Here is a tiny trained network, its code and every weight. The questions are about switching its units off for an input and a target symbol, where a switched-off unit gives its printed mean instead of its output.

import numpy as np


def w(rows, s, z=0):
    codes = np.array(rows[::2]) - 128.0
    scale = np.full(codes.shape[1], s)
    scale[-1] = z or s
    return codes * scale


def f(y):
    return y / 2 * (1 + np.tanh(0.7978845608 * (y + 0.044715 * y**3)))


def softmax(a):
    e = np.exp(a - a.max(-1, keepdims=True))
    return e / e.sum(-1, keepdims=True)


def log_softmax(a):
    a = a - a.max(-1, keepdims=True)
    return a - np.log(np.exp(a).sum(-1, keepdims=True))


def net(x, mask):
    ids = ['Ψαβδεζθμξπστφ'.index(c) for c in x.split()]
    T = len(ids)
    res = E[ids] + P[:T]
    r = res
    for j in range(3):
        rows = slice(2 * j, 2 * j + 2)
        q, k, v = (r @ M[0][rows].T for M in (Q, K, V))
        z = softmax(np.where(np.tri(T) > 0, q @ k.T / 2**0.5, -1e9)) @ v
        o = O[0][rows]
        res = res + np.where(mask[j], z, o[:, -1]) @ o[:, :-1]
    y = f(res @ A[0][:, :-1].T + A[0][:, -1])
    res = res + np.where(mask[3:15], y, B[0][:, -1]) @ B[0][:, :-1]
    return log_softmax(res[-1] @ U[:, :-1].T + U[:, -1])


Q, K, V, O, A, B = {}, {}, {}, {}, {}, {}
E = w([
[137,184,60],'Ψ',
[70,8,74],'α',
[150,154,88],'β',
[142,171,76],'δ',
[148,158,83],'ε',
[172,127,48],'ζ',
[129,196,179],'θ',
[144,161,153],'μ',
[145,143,116],'ξ',
[148,106,175],'π',
[148,175,81],'σ',
[212,109,137],'τ',
[100,78,42],'φ',
],0.017)
P = w([
[101,182,106],'0',
[129,154,113],'1',
[148,129,111],'2',
[151,101,113],'3',
[157,77,123],'4',
[162,42,137],'5',
[166,19,146],'6',
[165,2,140],'7',
],0.0091)
Q[0] = w([
[142,160,214],'h0',
[142,129,107],'h0',
[144,148,88],'h1',
[189,106,110],'h1',
[63,153,133],'h2',
[7,125,228],'h2',
],0.013)
K[0] = w([
[58,65,49],'h0',
[113,99,114],'h0',
[143,122,146],'h1',
[145,86,205],'h1',
[168,212,100],'h2',
[129,251,119],'h2',
],0.013)
V[0] = w([
[65,224,196],'h0',
[166,135,191],'h0',
[88,190,33],'h1',
[63,138,123],'h1',
[4,87,192],'h2',
[224,168,204],'h2',
],0.011)
O[0] = w([
[88,195,150,26],'h0',
[174,166,197,128],'h0',
[96,118,107,108],'h1',
[56,94,149,44],'h1',
[118,79,222,2],'h2',
[222,254,122,122],'h2',
],0.011,0.0072)
A[0] = w([
[191,194,199,16],'n0',
[142,190,43,128],'n1',
[108,2,128,248],'n2',
[80,136,199,103],'n3',
[160,241,55,188],'n4',
[153,118,210,128],'n5',
[12,198,142,191],'n6',
[123,69,84,198],'n7',
[195,128,85,167],'n8',
[6,25,190,62],'n9',
[169,46,76,154],'n10',
[94,230,196,254],'n11',
],0.008,0.0067)
B[0] = w([
[38,62,75,151],'n0',
[121,47,160,213],'n1',
[113,230,135,207],'n2',
[38,78,100,128],'n3',
[148,72,171,253],'n4',
[139,141,124,131],'n5',
[47,98,255,136],'n6',
[127,145,118,180],'n7',
[139,174,79,211],'n8',
[207,130,121,183],'n9',
[97,149,108,202],'n10',
[202,109,152,139],'n11',
],0.009,0.022)
U = w([
[87,79,105,78],'Ψ',
[130,148,103,34],'α',
[114,121,106,69],'β',
[100,99,109,119],'δ',
[112,115,104,71],'ε',
[89,93,13,48],'ζ',
[132,127,153,108],'θ',
[133,128,131,113],'μ',
[121,120,106,90],'ξ',
[183,244,171,164],'π',
[110,111,98,95],'σ',
[225,135,107,119],'τ',
[102,254,84,254],'φ',
],0.0079,0.007)

Each question gives the input, a string of symbols that net reads in full, and the target symbol t.
The units are the heads (2 rows each of Q, K, V and O) and the neurons (one row each of A and B). Each row of codes is followed by its name. A weight is (code - 128) times the scale printed after its matrix; where a second scale follows, it is the last column's (O, A, B and U).
mask holds one flag per unit, heads first, then neurons. A switched-off unit (its flag False) gives its mean, the last column of its rows in O or B, instead of its output. The means were averaged over made-up inputs and are rounded, as every weight is.
A unit's drop is (log p(t) with every unit on - log p(t) with that unit switched off) / (log p(t) with every unit on - log p(t) with every unit switched off).
The circuit of an input: a set's keep is (log p(t) with only the set's units on - log p(t) with every unit switched off) / (log p(t) with every unit on - log p(t) with every unit switched off). Starting from the 12 units with the biggest drops (on a tie, the unit counted first), units are removed one at a time, each time the one whose removal leaves the highest keep (on an exact tie, the one counted first), for as long as the keep stays at least 0.8.
circuit, biggest first: the units of the circuit, biggest drop first
k most important neurons: the k neurons with the biggest drops, biggest first
which heads matter: for each layer, one digit per head in row order, 1 if its drop is at least 0.15 and else 0, layers parted by /
input φ ζ τ α α α μ, target φ: circuit, biggest first	n2, n4, n1, h0
input ζ α τ σ τ τ ζ ξ, target φ: which heads matter	000
input α π τ ζ β, target φ: 2 most important neurons	n2, n4
input α Ψ ζ, target φ: circuit, biggest first	n2, h2, n4, n1
input τ τ Ψ τ τ θ, target τ: circuit, biggest first	h2, n2, n11
input α φ τ π φ τ Ψ ζ, target φ: which heads matter	001
input φ δ π τ τ ζ π π, target π: circuit, biggest first	n1, h2
input τ τ ε, target τ: circuit, biggest first	h2, n4, n2
input τ τ ζ Ψ π φ φ π, target φ: which heads matter	000
input δ ζ φ ζ τ, target φ: most important neuron	n4
input Ψ π α τ τ β, target π: 2 most important neurons	n2, n9
input α τ π, target φ: which heads matter	100
input τ α ζ τ τ π Ψ, target φ: which heads matter	001
input ε ζ β, target ζ: circuit, biggest first	h2, n2, h1
input Ψ δ τ τ τ δ, target τ: 2 most important neurons	n4, n2
input τ τ ζ τ τ Ψ φ μ, target φ: circuit, biggest first	n4, n1
input τ ζ θ, target τ: circuit, biggest first	h2, n2, n11
input τ φ θ ζ α ζ τ δ, target φ: 4 most important neurons	n2, n4, n1, n10
input α Ψ μ ζ φ σ, target φ: 2 most important neurons	n2, n4
input Ψ ζ Ψ, target ζ: circuit, biggest first	h2, n2
input δ ζ τ ε α α β π, target π: circuit, biggest first	n2, h2, n9, n1
input δ δ τ α ε, target φ: circuit, biggest first	n2, h2, n4, n1
input β ζ ζ, target ζ: which heads matter	001
input Ψ μ τ α ζ τ φ, target φ: circuit, biggest first	n2, n4, n1
input τ α τ, target π: circuit, biggest first	n2, h2, n9, n1
input ζ α τ ξ, target φ: which heads matter	001
